Below is a small trained network, with its code and all its weights. Each question gives an input and a target symbol and asks what happens when units are switched off, that is, made to give their printed mean instead of their output.

import numpy as np


def w(rows, s, z=0):
    codes = np.array(rows[::2]) - 128.0
    scale = np.full(codes.shape[1], s)
    scale[-1] = z or s
    return codes * scale


def f(y):
    return y / 2 * (1 + np.tanh(0.7978845608 * (y + 0.044715 * y**3)))


def softmax(a):
    e = np.exp(a - a.max(-1, keepdims=True))
    return e / e.sum(-1, keepdims=True)


def log_softmax(a):
    a = a - a.max(-1, keepdims=True)
    return a - np.log(np.exp(a).sum(-1, keepdims=True))


def net(x, mask):
    ids = ['αγεζηθλμξπστφψω'.index(c) for c in x.split()]
    T = len(ids)
    res = E[ids] + P[:T]
    u = 0
    for l in range(2):
        r = res
        for j in range(2):
            rows = slice(2 * j, 2 * j + 2)
            q, k, v = (r @ M[l][rows].T for M in (Q, K, V))
            z = softmax(np.where(np.tri(T) > 0, q @ k.T / 2**0.5, -1e9)) @ v
            o = O[l][rows]
            res = res + np.where(mask[u + j], z, o[:, -1]) @ o[:, :-1]
        u += 2
        y = f(res @ A[l][:, :-1].T + A[l][:, -1])
        res = res + np.where(mask[u : u + 12], y, B[l][:, -1]) @ B[l][:, :-1]
        u += 12
    return log_softmax(res[-1] @ U[:, :-1].T + U[:, -1])


Q, K, V, O, A, B = {}, {}, {}, {}, {}, {}
E = w([
[74,76,92,186],'α',
[139,211,96,210],'γ',
[125,117,182,253],'ε',
[139,147,96,116],'ζ',
[85,111,127,50],'η',
[126,64,99,228],'θ',
[110,141,130,152],'λ',
[54,217,56,160],'μ',
[208,184,90,150],'ξ',
[49,158,129,89],'π',
[195,32,140,129],'σ',
[89,75,211,105],'τ',
[175,129,51,67],'φ',
[40,180,108,161],'ψ',
[115,173,146,198],'ω',
],0.02)
P = w([
[195,159,247,110],'0',
[54,126,77,254],'1',
[182,164,238,109],'2',
[40,139,52,201],'3',
[179,167,232,105],'4',
[33,143,45,172],'5',
[180,168,234,106],'6',
[28,145,43,154],'7',
[178,167,234,102],'8',
[27,146,38,146],'9',
[174,173,229,108],'10',
[25,146,40,140],'11',
[175,171,232,107],'12',
],0.0072)
Q[0] = w([
[154,70,117,127],'0.h1',
[239,126,33,161],'0.h1',
[178,126,100,254],'0.h2',
[199,38,30,64],'0.h2',
],0.0088)
K[0] = w([
[151,30,27,147],'0.h1',
[185,225,59,109],'0.h1',
[235,128,1,158],'0.h2',
[80,167,112,40],'0.h2',
],0.0072)
V[0] = w([
[67,68,181,170],'0.h1',
[8,218,233,89],'0.h1',
[6,152,233,79],'0.h2',
[180,80,43,162],'0.h2',
],0.0018)
O[0] = w([
[102,157,101,144,195],'0.h1',
[140,177,102,150,1],'0.h1',
[52,113,74,159,67],'0.h2',
[137,116,117,254,170],'0.h2',
],0.0054,0.00077)
A[0] = w([
[180,206,236,73,230],'0.n1',
[59,192,2,158,58],'0.n2',
[70,54,192,176,148],'0.n3',
[212,133,135,194,146],'0.n4',
[165,159,28,126,86],'0.n5',
[35,81,118,153,27],'0.n6',
[106,141,9,64,122],'0.n7',
[168,122,68,86,3],'0.n8',
[192,205,183,98,27],'0.n9',
[169,203,130,132,48],'0.n10',
[188,160,74,40,6],'0.n11',
[135,180,127,50,26],'0.n12',
],0.0098,0.0048)
B[0] = w([
[12,125,94,92,246],'0.n1',
[184,110,85,142,202],'0.n2',
[22,104,92,176,255],'0.n3',
[187,94,120,119,245],'0.n4',
[164,90,168,51,153],'0.n5',
[124,193,38,115,155],'0.n6',
[121,103,186,214,161],'0.n7',
[110,174,154,131,117],'0.n8',
[10,125,110,206,146],'0.n9',
[37,205,49,138,147],'0.n10',
[45,2,186,130,130],'0.n11',
[59,98,106,58,122],'0.n12',
],0.0085,0.0061)
Q[1] = w([
[31,175,140,128],'1.h1',
[82,110,243,247],'1.h1',
[35,93,118,232],'1.h2',
[211,191,245,1],'1.h2',
],0.0051)
K[1] = w([
[14,192,146,160],'1.h1',
[193,81,218,194],'1.h1',
[3,192,206,154],'1.h2',
[195,87,185,75],'1.h2',
],0.0065)
V[1] = w([
[110,126,118,126],'1.h1',
[74,63,19,111],'1.h1',
[132,88,22,91],'1.h2',
[69,44,2,106],'1.h2',
],0.0038)
O[1] = w([
[119,3,50,129,141],'1.h1',
[117,163,170,20,217],'1.h1',
[180,117,67,156,152],'1.h2',
[96,102,150,174,253],'1.h2',
],0.0054,0.0058)
A[1] = w([
[112,202,41,201,131],'1.n1',
[161,171,177,170,23],'1.n2',
[85,245,114,180,55],'1.n3',
[184,131,90,159,220],'1.n4',
[146,237,34,40,169],'1.n5',
[194,69,123,168,143],'1.n6',
[102,39,97,200,116],'1.n7',
[59,141,40,87,1],'1.n8',
[113,221,165,59,213],'1.n9',
[99,131,88,138,108],'1.n10',
[53,222,168,69,13],'1.n11',
[105,156,139,208,57],'1.n12',
],0.012,0.0086)
B[1] = w([
[109,167,113,54,218],'1.n1',
[204,109,71,31,123],'1.n2',
[104,39,149,71,174],'1.n3',
[85,151,203,136,198],'1.n4',
[172,43,88,211,176],'1.n5',
[154,163,136,90,211],'1.n6',
[142,145,112,167,255],'1.n7',
[247,78,159,145,177],'1.n8',
[117,184,33,168,164],'1.n9',
[156,112,122,203,160],'1.n10',
[184,191,187,89,174],'1.n11',
[170,65,158,42,152],'1.n12',
],0.011,0.013)
U = w([
[23,131,58,201,201],'α',
[134,47,89,60,57],'γ',
[75,35,140,209,116],'ε',
[113,185,27,193,147],'ζ',
[170,196,82,65,207],'η',
[147,124,133,253,141],'θ',
[33,193,65,132,227],'λ',
[79,89,40,147,137],'μ',
[218,77,59,152,2],'ξ',
[209,184,102,173,111],'π',
[237,38,234,62,18],'σ',
[78,210,197,141,173],'τ',
[37,57,131,111,150],'φ',
[96,140,61,99,214],'ψ',
[75,130,119,57,167],'ω',
],0.011,0.0071)

Each question gives the input, a string of symbols that net reads in full, and the target symbol t.
The units are the heads (2 rows each of Q, K, V and O) and the neurons (one row each of A and B). Each row of codes is followed by its name. A weight is (code - 128) times the scale printed after its matrix; where a second scale follows, it is the last column's (O, A, B and U).
mask holds one flag per unit, layer by layer, with each layer's heads first. A switched-off unit (its flag False) gives its mean, the last column of its rows in O or B, instead of its output. The means were averaged over made-up inputs and are rounded, as every weight is.
A unit's drop is (log p(t) with every unit on - log p(t) with that unit switched off) / (log p(t) with every unit on - log p(t) with every unit switched off).
The circuit of an input: a set's keep is (log p(t) with only the set's units on - log p(t) with every unit switched off) / (log p(t) with every unit on - log p(t) with every unit switched off). Starting from the 12 units with the biggest drops (on a tie, the unit counted first), units are removed one at a time, each time the one whose removal leaves the highest keep (on an exact tie, the one counted first), for as long as the keep stays at least 0.8.
units of the circuit, in order: the units of the circuit, biggest drop first
top k neurons: the k neurons with the biggest drops, biggest first
k most important neurons of layer l: the k neurons of layer l with the biggest drops, biggest first
drop of u: that unit's drop, to one decimal
input τ σ σ ψ, target γ: top 2 neurons -> 1.n1; 1.n3
input α ε σ γ, target η: 3 most important neurons of layer 0 -> 0.n1; 0.n2; 0.n3
input τ σ σ ξ σ σ π, target π: most important neuron of layer 1 -> 1.n9
input η λ ω τ γ, target γ: 2 most important neurons of layer 1 -> 1.n3; 1.n1
input η φ τ η σ α σ τ σ γ σ ω, target ω: units of the circuit, in order -> 1.n1; 1.n3
input θ σ σ η, target α: units of the circuit, in order -> 0.n7; 1.n11; 1.n12
input τ σ ω σ μ σ τ σ σ σ σ φ, target σ: 3 most important neurons of layer 0 -> 0.n5; 0.n3; 0.n1
input σ θ η η τ σ σ σ σ ζ, target τ: top 2 neurons -> 0.n7; 0.n1
input η τ ε σ, target θ: 2 most important neurons of layer 1 -> 1.n1; 1.n7
input τ σ μ λ σ θ, target ζ: 4 most important neurons of layer 1 -> 1.n1; 1.n7; 1.n10; 1.n3
input σ γ μ, target μ: 4 most important neurons of layer 1 -> 1.n5; 1.n3; 1.n1; 1.n9
input σ θ τ ζ, target τ: top 3 neurons -> 0.n7; 1.n4; 0.n1
input σ σ σ θ η ξ λ ε, target φ: top 3 neurons -> 1.n12; 0.n3; 1.n1
input τ ζ η ξ γ σ η, target η: top 3 neurons -> 1.n9; 1.n11; 0.n1
input ε τ τ η τ γ, target η: units of the circuit, in order -> 1.n1
input ξ σ ξ α, target ξ: 2 most important neurons of layer 0 -> 0.n6; 0.n3
input σ σ ε α τ ξ σ σ σ θ τ, target τ: top 3 neurons -> 1.n11; 0.n1; 1.n5
input ξ η ζ ε τ θ τ γ ξ τ τ ψ, target γ: 3 most important neurons of layer 0 -> 0.n6; 0.n7; 0.n4
input α σ μ ω γ σ λ ξ σ σ σ λ τ, target τ: 2 most important neurons of layer 0 -> 0.n1; 0.n4
input ε σ σ γ τ θ σ θ τ ξ τ α π, target π: top 4 neurons -> 1.n9; 1.n11; 1.n8; 1.n5
input τ σ ζ, target ζ: 2 most important neurons of layer 0 -> 0.n3; 0.n1
input σ σ γ, target γ: drop of 1.n3 -> 0.6
input ζ σ τ σ σ σ σ σ μ σ ε, target ε: drop of 0.n12 -> 0.0
input ζ σ ζ π σ σ π φ σ σ ω, target ω: drop of 1.n3 -> 0.4
